Group, then class:
[ 18  21   0   3  -2  -1 -12   3  -4   1  -8  -6  -2   1  -6   2   2  10
 -18 -13   0   2  13  23   0  -9   5  -9  10  -2  -1  -4   0  -2  -6   0
   4  18   3  -9  -2 -17 -11  19   0  -5  -5  -6   3 -10   8  -3   2]
QH A
[ -2  -2  11   5  -2   3 -34  -9   3  10  16  -1   3   0  -6  -4  -1  -4
   2   9  -7  -6   0   0  19 -10  33   0  -7 -13  -8   6   1   3  -1   4
   1 -13  -3 -12  -8  -3 -16   7   0   1   3  -1  -5  -4 -10   2  -2]
Ms D
[  4  19   3  -6   2   1  -1  -5  -2  20  -8  -7  -2   5  -2   5  -9  -7
   4  -2  -6   3   0  20 -24  15   3   2  -3   6   0  -8   6   3 -14  -5
  15   0  -4 -11   2  -4  -9  -1  -4  -6  -9  -2  -1 -13   1  -2  -6]
JL C
[-26 -12   5  -7  -1   3 -16 -10  -1   2   1   2  -1   1   3  -1  -1 -18
  25   9  -5  -1 -11  15   7   1   8  -2  -3   1  -7   2   1   2 -14  -4
  14 -10   1   1   2  15   1  -4   7  -5  -3   4   0  -1 -14  -1   2]
CT B
[-38   0   4   0  -4   2 -30 -11  -1   5  -4   0   2   3  -5  -2  -2 -12
  11   5 -18   0  -4  18  17   9  20  -7  -3  -3  -7   8   2   4 -20  -5
   8  -2   3   1  -3   4  -4   8   2  -6  -5  -3   1  -8  -6   0   3]
CT M
[ 38  20   2   3   2   5  -8   3  -2   7  -9  -3  -1  -3  -7  -1  -2   3
 -16 -13  -5   7  11  21 -23   5   7  -6  14   5  -1  -8   3   1   4   0
  -1  23  -1 -14   2 -22 -16  12  -3  -7 -10  -1  10 -11   9  -4  -8]
QH A
[ 17  18   7   3   1   2 -22  -5  -1  15  -6  -3   5   5  -2  -8  -5  -2
 -17  -1 -16   6   7  17 -18  12  20   2  -4   2  -6  -4   6   4 -10  -7
  15   2 -12 -15  -1 -16 -22   5  -1  -2  -9   0  -1 -13   2   1  -8]
JL P
[ -5  18  -6   7   3   4   4  -3  -8  10  -8  -2  -1   0 -11   5  -8  -2
 -22   0 -10   6   3  24 -31  12  14  -6   4  11   0  12  -4   4   4  -3
   8   1   3  -3   2 -12 -17  13  -6   3 -11   1  -2 -14  11   0 -10]
QH G
[ 15  15   7   2   2   3  -6   2   1  11  -6   0   7   7  -1   1   1   3
 -13  -3 -12   5   7  -4 -23  12   6   3   0   4  -3  -9   7   3   0  -4
   8   0  -9  -8   0 -13 -15  -3  -5   3  -4  -1  -1  -5   0   1   2]
JL P
[-16  16   0   2  -2   1   4   0  -1  12  -3  -4   1   7  -3   3  -3   1
  -8  -1  -6   4   1  15 -22  12  -1   0   3   8   1   3  -2   2  -5  -5
  15  -2   1  -5   3  -4 -11  -1  -6   0  -5   1  -3  -9   3  -1  -5]
JL C
[-13  12   9  -2  -4   1 -22 -10  -7  10   2  -4   1  -2  -2   1  -6  -6
  -2   6  -3  -6   3  13  -3   6  22   0  -4  -5  -8   3   3  -2 -11  -1
  16 -14  -3 -15  -2  -2 -14  -3  -5  -5  -3   3  -7 -12 -12  -3  -3]
Ms S
[  9  19   0   7   1   3 -11   0  -6   4 -11  -6   6   2  -6   1  -4   5
 -22  -6  -6   3  11  30 -26   7  13  -4  13   3  -1   3  -6   2   4  -3
   6  16   5 -10   2 -12 -18  13  -8  -2 -10  -1  -4 -16  11  -3 -11]
QH A
[ -6  21   2   4   0   0   1   5  -7   8 -11   1   1  -2  -6   3  -2   9
 -21  -6  -8   5  12   5 -15  13  12  -4  -4   3   0  -1   5   3  -4  -2
  -4   9   9  -4   2 -11  -7  18  -3  -7  -9  -2  -2 -16   9   0  -4]
QH T
[  6  10  10   0  -2   2 -20  -2   4  11   5  -2   3   1  -1   2  -3  -5
 -10   4  -1  -4   5  -9   6  -5  22   0  -9 -10 -10  -5   7   2  -1   2
  -4  -9  -7 -17  -5  -9  -8   4   1  -4   2   2   2  -5  -7  -2  -3]
Ms S
[ 13  18   6   0  -5   3 -23  -6   9  20   6  -4  -2   1  -8   0  -6  -3
   0  -4  -3  -3  -1  24  13  -1  16  -8   3   5  -2   3   0   0  -4   3
  -2  -1  -1 -14  -4 -16 -17  18   5  -4   0  -7   5  -5   0  -1   1]
Ms S
[  2  21   3   2   1   4 -10  -7   3  27   2  -1   2   3 -10   0 -10   3
  -9  -1 -14   3   1  25 -19  11  22   2   1   9  -5   3   3   4   2  -1
  12  -3   4 -10   2 -12 -27  12  -6  -5  -9  -1  -7 -15   3  -1 -11]
JL C
[ -3  33   2   0  -4   2   2  -3   3  34  -3  -4   0   3 -15   7 -11   5
  -7  -7  -9   4  -1  18 -14  16   5   5   1  11   4  -2   2   5  -4  -1
   8  -8   4  -7  -1 -17 -27  16  -4   2  -6 -10  -6 -12   3   0  -3]
JL C
[  0  18   2   6   1   1 -12   3  -2   4  -4  -3   2   2  -5   5   1   8
 -23  -8  -6   3  10  12  -4   5  12  -5   7  -1  -1   2  -1   2  -1   1
  -2  10   0  -4   0 -15 -14  12  -5   1  -3  -3  -3 -11  11  -1  -2]
QH T
[  1   5  12   2  -6   4 -29  -7   9  14   9  -6   1   2  -4  -2  -4   4
   9   4  -4  -7   5  12  12  -9  21   0   5  -1  -4   3   0  -1   5   4
   2  -3   3 -13  -3  -1 -21   5  -7  -4   1  -3  -4 -10 -10  -5   1]
Ms D
[-11   4  11  -1  -6   1 -25  -2   5   4   6  -4   1  -1  -1   2  -3   0
  -2  10   1  -9   6  -8   8 -10  18   2   4 -12 -11   2   3   1   0   4
   0 -15   1 -11  -9   0 -10  -2  -4  -1   1   2  -4  -6 -16  -2  -1]
Ms D
[ 21  10   1   1   3   3 -14  -5   2  17  -3  -1  -4   6  -5  -7  -6   4
   2  -3 -10   1   5  28 -11   8  14   3   0   8   0  -7   3   5   1  -2
   8   5   1 -10   3  -8 -18   6  -3  -5  -8  -6  -4  -8   5   0  -4]
JL J
[ 15  12   3   2  -1   5 -14  -5   0  17  -3   0   1   5  -3  -4  -5   4
  -1  -5 -15   3   5  27 -10   9  15   0   4   6   1  -2   3   3   2   0
   4  13   6  -5   1  -7 -19  11  -2  -5  -8 -10  -3 -12   4   0  -5]
JL J
[  8   9   8   2   0   3 -19  -4   4  17   2   0   1   7  -5  -4  -3   2
  -6  -1 -17   2   5   8  -1   4  20   3  -5  -9  -2  -6   8   4  -1  -4
   0   1  -2 -11   1  -8 -16   4  -2   0  -5  -3  -8 -10  -1  -1  -2]
JL P
[ -7  14   6  -1  -5   3 -18  -4  10  11   4  -6   4   0  -4   3  -4   2
  -3   3  -6  -4   3   0   6  -3   9   1   7  -6  -8   0   2   1  -3   3
   4 -10  -4 -10  -3  -8 -20  -3  -5   5   2  -2  -3  -6 -12   0   1]
Ms S
[-34   1   4  -6  -4   9 -30 -18   2  11   1  -2  15   0  -8   3  -9 -25
  28   9 -12  -3 -16  38  18   5  15 -12  11   2 -12  14  -3   3 -21  -4
  19 -13  -3  -2  -1   2 -12  13  17  -4  -8   4  -1  -4 -16  -4   4]
CT U
[  0   2   9   3  -3   3 -34 -10   6   6  11  -5   2   3  -4  -2  -3   0
  -1   9  -7  -3   4  13  10  -8  30   0   2  -8  -8   6   1   1   3   4
   6  -7   2 -16   1  -3 -20   1  -4  -1  -1  -3  -8  -7  -9  -2   0]
Ms D
[-20  22   7   2   2   3 -18  -5   0  19  -6  -2   8   8  -4   4  -3   2
 -15   1 -21   8   6   5 -19  20  16   0  -8   2  -4  -3  10   5 -13  -9
  19  -8  -4  -6  -2 -11 -25   1  -3   3  -8   0  -8 -14  -5   2   0]
JL P
[-16  -7   5  -1  -4  11 -33 -16  10  20  10   6   3   1 -12  -5  -7 -21
  26   5 -18  -2 -15  23  23   0  21  -8   6   5  -7  10   3   5  -8  -2
   8  -7   0  -2  -4  -6 -16  15  16   4  -3  -4   0   6 -10   2   5]
CT U
[ 15   0   4   7   2   4 -14  -6   8   6   8   0   4   1  -3  -5   0  -3
  -1   1  -2   5   2  -4   9  -7   3  -1   2  -4  -5  -2   3   0   4   4
  -3  -4  -7  -7   0  -9 -11   0   1   6   4  -9  -1   6  -3   1   1]
Ms W
[  7  24   2   2   1  -1   9   0   2  28  -3  -3   0   6  -4   0  -4   8
  -9  -5  -5  -1   1  13 -19  11  11   6  -9   7   6  -9   9   2  -3  -3
   7  -9   3 -10   2  -7 -15   6 -11  -4  -5  -9  -5 -13   0   1 -10]
JL C
